Each row, then one of two labels for whether it has a hidden trait; a new part has new ones
(in the rows, 128 means zero)
[127 157 128 128 121 115 120 131 155 108 127  96 129 125 120 132 128 124
 110 114 131 168 126 140 127 130 128 148 130 122 126 132 113 131 140 121
 132 125 122 108 136 131 131 125 124 127 128 113 120 132 133 141 137 182
 135 116 127 115 129 130 152 127 130 129 126 133 142 130 140] : L
[128 223 143 134  81 130 126 134 140 134 120 100 134 124 123 134 133 125
 114 127 119 170 115 138 138 126 126 135 126 116 129 139 132 123 121 117
 118 107 132 126 132 140 123 131 173 130 128 143 124 137 119 141 122 147
 156 132 130 117 134 132 112 125 129 104 109 131 108 120 138] : X
[133 184 134 140  99 137 117 147 134 115 118 107 142 124 110 135 145 123
  96 139 117 161 120 130 143 123 131 126 109 113 124 147 130 130 127 123
 129 111 137 126 128 155 135 135 159 133 131 119 119 135 119 142 125 149
 142 116 140 130 132 139 130 118 122 124  97 137 101 130 124] : L
[134 147 128 131 106 130 124 128 129 133 131  96 131 126 114 134 123 126
 121 105 133 167 126 137  87 136 134 149 128 123 130 120 100 116 141 120
 129 139 132 107 128 133 121 134 146 132 132 125 116 132 130 138 133 167
 128 120 134 115 127 129 135 136 127 131  89 150 116 133 127] : L
[ 69   1 121  30 255  55 180   4  86  38 211   1  97 175 255   1  82 230
 255 212 235 255 194 114   1 125 129  94 162 170 202 224  62   1 106 124
 117 255  68 152  92  81  70  66   1  43 129 190  75  13  37  34 171   1
 113 157 112   2 142 108 172 210 147  98 200  43 255 168 162] : X
[128 148 115 131 133 119 128 119 131 130 115 100 134 118 128 143 135 130
 110 103 122 175 117 141  99 127 124 140 118 116 138 136 130 112 111 118
 118 124 132 122 136 144 121 134 114 126 131 132 120 119 145 139 125 161
 144 129 134 131 118 133 129 125 134 115 107 149 107 116 132] : X
[127 186 136 114 114 136 115 139 125 131 148  85 127 148 125 113 120 134
 136 148 145 162 134 135 127 135 128 124 122 146 133 132  82 106 136 131
 119 121 121 123 141 114 125 119 139 128 128 155 118 116 133 133 112 128
 119 116 140 102 140 136 126 138 119 135  95 128 143 149 142] : L
[130 164 111 159 109 146 124 158 131 171 131 103 119 127 110 142 122 121
 124 122 111 159 118 130  92 130 127  98 119 122 123 118 158 158 126 145
 129 104 137 124 147 113 126 125 121 138 117 124 145 139 136 131 119 101
 155 143 130 161 127 133 115 106 128 140 131 160  95 125 113] : L
[129 120 153 114 138 144  96 130 138 131 125  97 149 124 160 134 139 133
  95 184 120 171 126 129 134  89 137 127 132 120 127 142  63 124 157 121
 129 127 128 145 125 166 139 133 161 131 134 119 130 160 109 121 127 131
 130 112 139 132 143 136 105 139 119  99 145 116 158 135 134] : X
[129 146 128 131 136 142  96 132 127  81 137  94 140 129 135 108 151 124
  80 183 119 172 115 109 133  95 133 127 138 123 195 140 124 128 149 127
 123 131 133 149 113 148 145 128 140 133 137 139 143 153 113 131 122  95
 115 126 129 125 140 129 112 133 127 130 147 117 118 142 124] : X
[138 117 132 135 126 114 128 129 141 122 118 105 135 123 110 140 128 131
  95 123 122 171 116 122 155 140 123 148 114 109 136 138 103 121 114 107
 126 133 133 124 114 147 132 139 129 121 134 108 119 136 114 151 131 137
 127 129 139 136 123 141 152 120 132 109 100 142 115 114 126] : L
[131 128 108 135 124 127 143 115  97 171 130  91 113 133 124 127 118 113
 180 128 121 173 136 115 139 129 129 104 137 127 124 101 246 165 134 137
 141  94 122 138 141 101 136 127 143 128 115 128 129 134 152 118 132 129
 126 142 105 169 129  97 122 111 136 155 171 129 114 130  97] : X
[128  60 128 136 134 130 133 136 111 132 112 101 113 116 112 144 124 110
 136  96 118 164 117 111 143 134 127 131 138 119  95 124 219 171 141 141
 146 105 131 127 130 103 144 132 126 148 113 123 131 137 135 126 124  98
 138 127 107 137 117 131 112 109 127 152 156 122 111 123  83] : X
[129 122 126 128 133 127 127 139 113 128 134  93 128 132 145 131 131 125
 119 132 131 175 109 124 104 141 121 109 127 120  86 135 145 129 133 144
 130 121 159 126 125 130 122 126 151 128 114 135 137 128 123 132 127  69
 149 139 123 160 127 119 123 127 130 131 128 124 104 124 117] : L
[131 136 123 124 119 130 126 117 155 126 130  96 128 127 123 136 133 125
 116 122 124 182 141 131 148 136 127 138 126 121 111 126 136 138 128 127
 124 112 127 128 128 130 131 134 149 125 128 119 130 130 138 135 131 130
 115 133 129 129 119 130 146 128 128 127 102 137 128 127 124] : L
[142 221 122 145  51 146 130 157 136 163 121 115 136 128  75 146 127 109
  72  94 107 134 116 152 117 131 129 135 118 119 108 115 129 147 116 134
 130 101 140 115 144 140 136 133 190 143 130 118 122 143 150 150 115 167
 135 120 138 141 118 132 145 108 125 133  75 150  64 109 130] : X
[133 141 131 123 128 123 130 128 137 131 126  94 122 123 124 133 122 131
 112  99 139 180 146 144 133 137 136 151 140 121 161 127  88 112 135 117
 128 118 130 116 118 120 118 134 115 129 130 127 130 119 127 139 132 161
 120 126 133 101 118 137 129 134 127 126 128 138 125 123 133] : L
[131 129 133 136 102 135 125 136 140 130 124  98 121 130 107 139 126 120
 130 122 122 171 126 141 130 131 129 125 126 125 121 121 129 134 132 128
 128 126 130 126 133 113 123 130 127 133 131 130 118 133 138 128 131 137
 120 127 126 126 126 128 131 126 129 140 121 124 114 122 127] : L
[129 104 115 139 122 127 141 131 121 153 129  96 119 125 114 124 127 124
 130 134 124 171 125 122  89 133 121 128 136 121  88 118 150 132 124 144
 128 121 130 120 129 114 129 122 142 150 119 129 121 135 128 131 127 103
 141 126 129 133 130 130 119 123 128 132 124 137  99 124 115] : L
[126 185 127 156 108 133 125 141 108 134 116  99 120 123 118 147 131 117
 119 121 120 167 107 128 105 141 118 108 140 120  86 124 151 158 107 138
 127 100 134 133 129 116 129 125 145 142 128 127 136 144 121 135 126  85
 160 150 118 166 138 132 127 103 133 134 126 143  82 120 116] : L
[127 142 143 129  87 119 135 131 152 130 129  93 132 125 119 119 115 128
 129 116 154 170 130 129 104 147 137 126 134 127 105 144  86 105 108 131
 128 138 124 107 129 132 128 128 132 125 128 134  95 124 126 136 126 164
 149 128 141 107 121 142 152 133 128 120  82 147 113 130 151] : X
[125 138 151 123 119 146  92 129 131  70 125  97 136 128 154 116 149 125
  85 162 115 168 122 114 141  85 130 125 127 125 193 133 122 130 160 121
 124 133 131 143 115 140 134 132 122 135 128 131 140 150 131 120 131 137
  94 121 129 115 147 138 127 142 121 109 125 100 121 133 130] : X
[133 146 102 144 147 135 141 130 109 131 105  97 111 128 122 132 125 110
 212  86 111 169 125 103 118 128 128 111 126 122  85  91 220 160 141 148
 145 101 133 131 138  99 131 130 133 147 115 118 146 141 141 131 127 100
 129 141 108 173 120 105 125 107 133 157 167 126  91 125 101] : X
[134 144 136 121 128 126 125 140 129 130 125  97 130 111 127 132 135 127
 134 107 129 168 122 132 114 129 137 143 127 123 119 126 100 131 108 124
 128 122 130 129 121 130 130 128 173 123 131 133 123 122 131 136 134 192
 120 127 129 132 111 129 146 132 126 130  96 145 128 124 128] : L
[128 120 126 143 123 135 133 143 123 170 128  94 121 120 125 129 120 121
 110 131 127 172 126 133 127 141 119 118 120 124  83 124 168 137 127 143
 131  94 128 132 131 114 128 120 156 132 116 120 129 132 127 121 127  76
 157 136 121 158 122 130 113 106 127 131 142 134  86 129 126] : L
[133 246 127 146 106 131 130 133 132 137 124  97 131 129  96 141 129 117
 111  95 126 158 122 155 103 130 130 127 118 124  98 133 128 142 116 130
 128 128 134 103 137 130 133 127 167 137 131 134 132 121 139 141 123 147
 155 124 130 104 135 147 153 129 125 133  77 157  89 132 128] : X
[132 232 141 137  85 140 128 146 133 117 141 100 140 126 111 135 133 120
  81 142 120 158 122 130 113 129 129 128 114 123 135 120 128 141 134 127
 117 114 132 125 141 146 135 127 163 127 139 125 120 133 124 142 114 161
 125 130 130 115 139 143 110 141 125 115 114 136 106 126 133] : L
[133 201 127 134  97 114 123 133 131 158 119 106 125 122  96 142 127 117
 110  99 116 158 111 140 134 133 125 147 135 116  89 122 106 116 123 127
 129 110 135 113 130 125 124 136 183 136 128 126 116 131 154 144 122 178
 129 135 131 134 114 146 126 122 127 125  90 148  98 120 135] : X
[128 144 146 126 124 139 111 132 147 109 144  93 130 129 142 112 124 132
  83 142 127 173 124 129 129 133 124 125 128 126 131 127  73 111 119 127
 115 143 126 124 130 131 121 123 156 122 128 136 128 135 114 132 126 128
 124 127 138 119 128 128 128 135 126 123 102 136 129 131 129] : L
[127 166 136 126 121 131 127 129 132 129 137  95 132 132 127 126 122 139
  81 143 124 174 121 134 127 126 127 136 127 120 147 149  86 115 134 127
 120 129 135 132 139 136 130 130 127 124 127 125 129 132 127 126 125 117
 143 133 148 130 137 153 129 129 129 112  88 128 130 126 127] : L
[132 142 128 132 121 113 127 125 147 130 134  95 135 109 126 130 130 125
 122 127 125 172 126 134 142 129 128 147 127 124 142 132  93 124 129 125
 120 123 129 114 129 139 126 134 113 129 131 124 129 110 144 130 130 185
 129 113 128 134 132 130 153 124 123 128 124 138 125 126 128] : L
[127 197 122 126 115 116 131 123 125 128 124  91 121 122 125 130 128 126
 112 108 142 171 122 140 144 146 127 135 116 125 125 135 104 111 124 133
 124 126 128 102 134 117 129 126 118 122 129 121 101 114 134 135 127 176
 120 131 126 125 126 136 143 131 127 132 126 142 105 129 128] : X
[125 107 101 129 162 124 142 117  88 183 124  87 126 133 141 130 133 119
 184 111 116 183 126 126 142 136 128 115 127 125 110 132 215 154 130 140
 149 138 127 147 131 125 125 134 134 129 123 108 147 129 140 110 130  66
 128 144 105 157 120 125 130 118 130 150 162 115 115 122 107] : X
[128 138 135 124  89 136 127 123 132 117 144  84 121 136 136 116 122 144
 104 144 137 181 129 128 103 131 138 122 133 134 126 128  86 103 133 134
 118 135 123 124 137 112 124 120 131 120 130 141 116 131 127 125 127 103
 127 128 147 122 133 134 129 131 119 134 130 139 140 142 149] : X
[129 175 125 143  84 143 122 142 105 170 132  95 124 129 121 138 123 117
 139 122 126 160 127 126  97 138 123 104 128 135  68 119 146 136 114 144
 124 118 129 121 157 115 127 120 142 133 117 130 129 141 141 130 111 109
 124 123 124 158 123 126 122 111 121 156 107 130  90 127 121] : L
[125 131 108 128 142 135 147 126 127 161 122  92 116 125 121 126 127 114
 184 111 130 175 138 121 129 127 112 110 137 126 102  98 219 153 119 147
 138 110 123 137 129 106 129 128 130 127 110 121 150 132 129 128 130  86
 128 144 105 167 115 102 113 111 132 159 158 125 133 122  93] : X
[122  80 152 127 152 148  93 126 127 127 119  93 142 118 164 114 149 141
  87 129 126 178 134 119 132  92 130 132 128 120 185 131  64 126 138 130
 123 143 128 156 111 155 142 131 142 128 138 132 134 142 117 129 136 112
 107 117 146 108 145 129 125 134 130 104 144 105 158 137 126] : X
